Here is a tiny trained network, its code and every weight. The questions are about switching its units off for an input and a class, where a switched-off unit gives its printed mean instead of its output.

import numpy as np


def w(rows, s, z=0):
    codes = np.array(rows[::2]) - 128.0
    scale = np.full(codes.shape[1], s)
    scale[-1] = z or s
    return codes * scale


def norm(h):
    return h / np.sqrt((h * h).mean(-1, keepdims=True) + 1e-5)


def f(y):
    return y / 2 * (1 + np.tanh(0.7978845608 * (y + 0.044715 * y**3)))


def log_softmax(a):
    a = a - a.max(-1, keepdims=True)
    return a - np.log(np.exp(a).sum(-1, keepdims=True))


def net(x, mask):
    res = np.array(x, float).reshape(1, 6) / 4 @ E
    u = 0
    for l in range(2):
        y = f(norm(res) @ A[l][:, :-1].T + A[l][:, -1])
        res = res + np.where(mask[u : u + 3], y, B[l][:, -1]) @ B[l][:, :-1]
        u += 3
    return log_softmax(norm(res)[-1] @ U[:, :-1].T + U[:, -1])


A, B = {}, {}
E = w([
[122,122,130,146,133,123,138,118,123,125,130],'x0',
[117,137,127,118,115,128,143,129,110,116,125],'x1',
[137,112,133,109,136,136,109,130,130,125,125],'x2',
[85,106,46,138,173,104,148,238,205,8,76],'x3',
[168,141,38,171,175,210,104,123,49,100,92],'x4',
[43,98,132,209,46,168,60,173,114,59,199],'x5',
],0.0013)
A[0] = w([
[74,106,126,192,82,197,54,121,57,107,181,3],'L0N1',
[80,130,202,157,31,109,72,124,127,133,230,12],'L0N2',
[24,106,94,210,49,123,77,250,173,34,149,14],'L0N3',
],0.0023,0.0017)
B[0] = w([
[153,209,159,158,88,122,89,166,154,128,13,173],'L0N1',
[40,73,108,139,195,195,187,253,211,141,145,192],'L0N2',
[185,117,122,65,176,102,158,16,108,115,182,254],'L0N3',
],0.0036,0.0016)
A[1] = w([
[130,178,157,200,79,199,71,142,137,61,122,3],'L1N1',
[110,95,121,61,162,2,157,120,204,69,115,53],'L1N2',
[161,144,57,111,223,137,196,186,148,94,70,8],'L1N3',
],0.0024,0.0017)
B[1] = w([
[160,201,179,143,68,139,110,161,122,233,63,106],'L1N1',
[194,198,201,138,34,139,101,158,111,223,58,252],'L1N2',
[3,88,155,227,109,100,55,151,78,193,126,176],'L1N3',
],0.0049,0.0014)
U = w([
[193,91,197,5,120,31,220,83,203,122,199,209],'0',
[195,233,199,170,17,127,65,220,113,196,3,144],'1',
[210,144,5,137,224,206,118,36,13,64,134,220],'2',
[19,35,62,213,197,43,77,168,36,152,64,14],'3',
[14,75,161,147,155,234,173,235,221,131,204,3],'4',
],0.0054,0.0021)

Each question gives the input, the list of numbers given to net, and the class t.
The units are the neurons (one row each of A and B). Each row of codes is followed by its name. A weight is (code - 128) times the scale printed after its matrix; where a second scale follows, it is the last column's (A, B and U).
mask holds one flag per neuron, layer by layer. A switched-off neuron (its flag False) gives its mean, the last column of its row in B, instead of its output. The means were averaged over made-up inputs and are rounded, as every weight is.
A unit's drop is (log p(t) with every unit on - log p(t) with that unit switched off) / (log p(t) with every unit on - log p(t) with every unit switched off).
The circuit of an input: a set's keep is (log p(t) with only the set's units on - log p(t) with every unit switched off) / (log p(t) with every unit on - log p(t) with every unit switched off). Starting from all 6 units, units are removed one at a time, each time the one whose removal leaves the highest keep (on an exact tie, the one counted first), for as long as the keep stays at least 0.8.
units of the circuit, in order: the units of the circuit, biggest drop first
most important unit: the unit with the biggest drop
k most important neurons: the k neurons with the biggest drops, biggest first
top k neurons in layer l: the k neurons of layer l with the biggest drops, biggest first
drop of u: that unit's drop, to one decimal
input [8,-2,6,-8,8,8], class 1: units of the circuit, in order -> (L0N1)
input [-3,-3,-5,6,6,7], class 2: 2 most important neurons -> (L0N3, L0N2)
input [8,-5,7,1,8,0], class 3: 4 most important neurons -> (L0N3, L1N2, L1N3, L1N1)
input [7,2,8,6,5,5], class 2: 2 most important neurons -> (L0N3, L0N2)
input [-7,5,-1,1,1,-7], class 3: 4 most important neurons -> (L1N3, L0N3, L1N1, L0N1)
input [-5,6,0,1,-1,7], class 0: 2 most important neurons -> (L0N3, L1N3)
input [2,-6,0,-1,7,3], class 1: 3 most important neurons -> (L0N1, L1N1, L0N3)
input [-4,0,-6,5,2,-4], class 3: 2 most important neurons -> (L1N3, L1N1)
input [-8,1,6,3,-2,-7], class 1: top 2 neurons in layer 0 -> (L0N3, L0N2)
input [2,-1,-7,-8,-6,2], class 4: 2 most important neurons -> (L0N2, L0N3)
input [8,0,-4,7,-5,3], class 0: 2 most important neurons -> (L0N3, L0N1)
input [-6,-7,-5,-2,-7,1], class 4: top 2 neurons in layer 0 -> (L0N2, L0N3)
input [3,-2,-5,-1,4,1], class 1: 2 most important neurons -> (L1N1, L0N3)
input [7,-2,-4,7,2,6], class 2: most important neuron -> (L0N3)
input [8,0,2,5,-1,-5], class 1: 2 most important neurons -> (L1N2, L0N2)
input [2,-1,4,-4,1,0], class 2: 3 most important neurons -> (L1N2, L1N3, L0N3)
input [-3,-8,-1,-7,2,0], class 2: 2 most important neurons -> (L1N2, L1N3)
input [3,-1,-8,7,-3,2], class 0: 2 most important neurons -> (L0N3, L0N1)
input [6,6,-1,8,-1,0], class 1: top 2 neurons in layer 1 -> (L1N2, L1N3)
input [-7,-6,-4,-5,3,-1], class 2: most important unit -> L1N2
input [1,1,6,5,-6,4], class 0: top 2 neurons in layer 0 -> (L0N3, L0N1)
input [-2,0,-5,8,-1,-2], class 1: drop of L1N2 -> 3.0
input [0,-8,-8,-6,-8,7], class 4: drop of L0N2 -> 0.8
input [-3,3,4,2,-6,-7], class 1: drop of L0N3 -> 0.3
input [-3,-4,-1,-5,-4,8], class 4: drop of L0N2 -> 1.8
